Here is a tiny trained network, its code and every weight. The questions are about switching its units off for an input and a class, where a switched-off unit gives its printed mean instead of its output.

import numpy as np


def w(rows, s, z=0):
    codes = np.array(rows[::2]) - 128.0
    scale = np.full(codes.shape[1], s)
    scale[-1] = z or s
    return codes * scale


def norm(h):
    return h / np.sqrt((h * h).mean(-1, keepdims=True) + 1e-5)


def f(y):
    return np.maximum(y, 0)


def log_softmax(a):
    a = a - a.max(-1, keepdims=True)
    return a - np.log(np.exp(a).sum(-1, keepdims=True))


def net(x, mask):
    res = np.array(x, float).reshape(1, 8) / 4 @ E
    u = 0
    for l in range(2):
        y = f(norm(res) @ A[l][:, :-1].T + A[l][:, -1])
        res = res + np.where(mask[u : u + 16], y, B[l][:, -1]) @ B[l][:, :-1]
        u += 16
    return log_softmax(norm(res)[-1] @ U[:, :-1].T + U[:, -1])


A, B = {}, {}
E = w([
[100,152,49,145],'x0',
[129,128,129,130],'x1',
[132,129,126,129],'x2',
[130,125,125,124],'x3',
[46,8,114,156],'x4',
[31,108,124,5],'x5',
[124,132,132,131],'x6',
[131,125,126,124],'x7',
],0.012)
A[0] = w([
[146,141,137,169,82],'0.n0',
[45,145,120,7,205],'0.n1',
[113,193,88,134,101],'0.n2',
[95,160,2,145,169],'0.n3',
[156,235,198,77,153],'0.n4',
[73,154,183,163,106],'0.n5',
[82,209,134,48,58],'0.n6',
[146,138,172,73,13],'0.n7',
[108,150,47,135,153],'0.n8',
[173,219,47,84,79],'0.n9',
[97,134,100,186,45],'0.n10',
[158,147,95,136,36],'0.n11',
[103,111,129,169,113],'0.n12',
[157,174,210,11,20],'0.n13',
[76,124,246,78,62],'0.n14',
[99,177,94,95,2],'0.n15',
],0.014,0.0078)
B[0] = w([
[131,129,141,90,144],'0.n0',
[239,223,154,1,246],'0.n1',
[148,177,127,133,154],'0.n2',
[68,148,52,119,196],'0.n3',
[183,73,90,31,213],'0.n4',
[166,109,154,124,133],'0.n5',
[207,180,97,77,176],'0.n6',
[206,77,86,53,137],'0.n7',
[122,164,104,141,171],'0.n8',
[112,208,179,133,183],'0.n9',
[132,101,110,129,138],'0.n10',
[106,136,131,109,132],'0.n11',
[98,63,118,88,148],'0.n12',
[213,84,63,87,176],'0.n13',
[187,15,106,140,164],'0.n14',
[168,250,180,65,138],'0.n15',
],0.0095,0.013)
A[1] = w([
[117,157,89,77,163],'1.n0',
[127,209,145,147,80],'1.n1',
[147,218,117,136,3],'1.n2',
[171,198,142,215,163],'1.n3',
[188,150,147,130,33],'1.n4',
[127,174,117,67,103],'1.n5',
[68,188,27,228,136],'1.n6',
[114,69,248,187,93],'1.n7',
[136,31,251,205,44],'1.n8',
[207,129,147,45,117],'1.n9',
[105,110,197,75,116],'1.n10',
[109,151,97,128,151],'1.n11',
[82,87,143,204,179],'1.n12',
[172,60,137,64,192],'1.n13',
[217,198,156,90,232],'1.n14',
[68,50,135,235,180],'1.n15',
],0.013,0.0054)
B[1] = w([
[93,138,129,177,186],'1.n0',
[117,182,128,80,146],'1.n1',
[97,173,136,126,150],'1.n2',
[38,127,202,1,162],'1.n3',
[113,49,131,80,147],'1.n4',
[97,153,109,194,180],'1.n5',
[83,28,93,122,168],'1.n6',
[196,172,97,137,150],'1.n7',
[181,200,104,171,159],'1.n8',
[81,86,154,183,223],'1.n9',
[124,136,153,214,146],'1.n10',
[104,125,141,110,148],'1.n11',
[182,156,94,153,155],'1.n12',
[108,157,200,197,208],'1.n13',
[45,54,137,194,250],'1.n14',
[165,142,76,171,169],'1.n15',
],0.011,0.015)
U = w([
[118,66,235,165,183],'0',
[18,160,128,106,221],'1',
[220,92,176,54,113],'2',
[131,252,141,53,49],'3',
[197,149,126,221,114],'4',
[83,81,29,188,2],'5',
],0.022,0.0052)

Each question gives the input, the list of numbers given to net, and the class t.
The units are the neurons (one row each of A and B). Each row of codes is followed by its name. A weight is (code - 128) times the scale printed after its matrix; where a second scale follows, it is the last column's (A, B and U).
mask holds one flag per neuron, layer by layer. A switched-off neuron (its flag False) gives its mean, the last column of its row in B, instead of its output. The means were averaged over made-up inputs and are rounded, as every weight is.
A unit's drop is (log p(t) with every unit on - log p(t) with that unit switched off) / (log p(t) with every unit on - log p(t) with every unit switched off).
The circuit of an input: a set's keep is (log p(t) with only the set's units on - log p(t) with every unit switched off) / (log p(t) with every unit on - log p(t) with every unit switched off). Starting from the 12 units with the biggest drops (on a tie, the unit counted first), units are removed one at a time, each time the one whose removal leaves the highest keep (on an exact tie, the one counted first), for as long as the keep stays at least 0.8.
units of the circuit, in order: the units of the circuit, biggest drop first
most important unit: the unit with the biggest drop
k most important neurons: the k neurons with the biggest drops, biggest first
k most important neurons of layer l: the k neurons of layer l with the biggest drops, biggest first
drop of u: that unit's drop, to one decimal
input [8,-2,-5,-2,-3,5,0,-3], class 3: units of the circuit, in order : [0.n1]
input [4,-4,-5,-7,-1,8,1,7], class 3: 2 most important neurons : [0.n1 0.n6]
input [2,5,-3,6,-8,0,4,-7], class 1: units of the circuit, in order : [1.n14 0.n1]
input [0,8,5,8,8,-5,-6,0], class 4: 3 most important neurons of layer 1 : [1.n14 1.n8 1.n12]
input [3,0,2,-5,1,-6,2,3], class 5: 2 most important neurons : [0.n1 0.n9]
input [1,5,3,8,-7,0,6,1], class 1: 4 most important neurons : [0.n9 1.n14 0.n1 0.n14]
input [4,-1,2,-1,-3,0,-6,4], class 1: 2 most important neurons : [0.n1 1.n14]
input [-6,4,3,4,-8,2,0,-8], class 2: 2 most important neurons : [0.n4 0.n13]
input [-3,-5,-7,1,-4,1,-2,0], class 2: 2 most important neurons of layer 0 : [0.n4 0.n13]
input [2,-4,2,-8,0,-8,-2,-3], class 1: 2 most important neurons : [1.n3 0.n14]
input [-5,-7,5,-1,1,-2,-7,-5], class 4: 3 most important neurons : [0.n1 0.n6 0.n4]
input [1,-1,2,8,0,2,2,-1], class 3: 2 most important neurons : [0.n1 0.n6]
input [-8,5,1,-4,5,-8,-6,3], class 4: drop of 0.n1 : 1.7
input [-5,-2,-1,-3,2,-2,0,1], class 4: drop of 0.n1 : 0.9
input [-8,3,0,6,-5,-4,-1,2], class 0: drop of 1.n0 : 0.0
input [8,6,-7,0,-1,-7,-5,7], class 1: most important unit : 1.n3
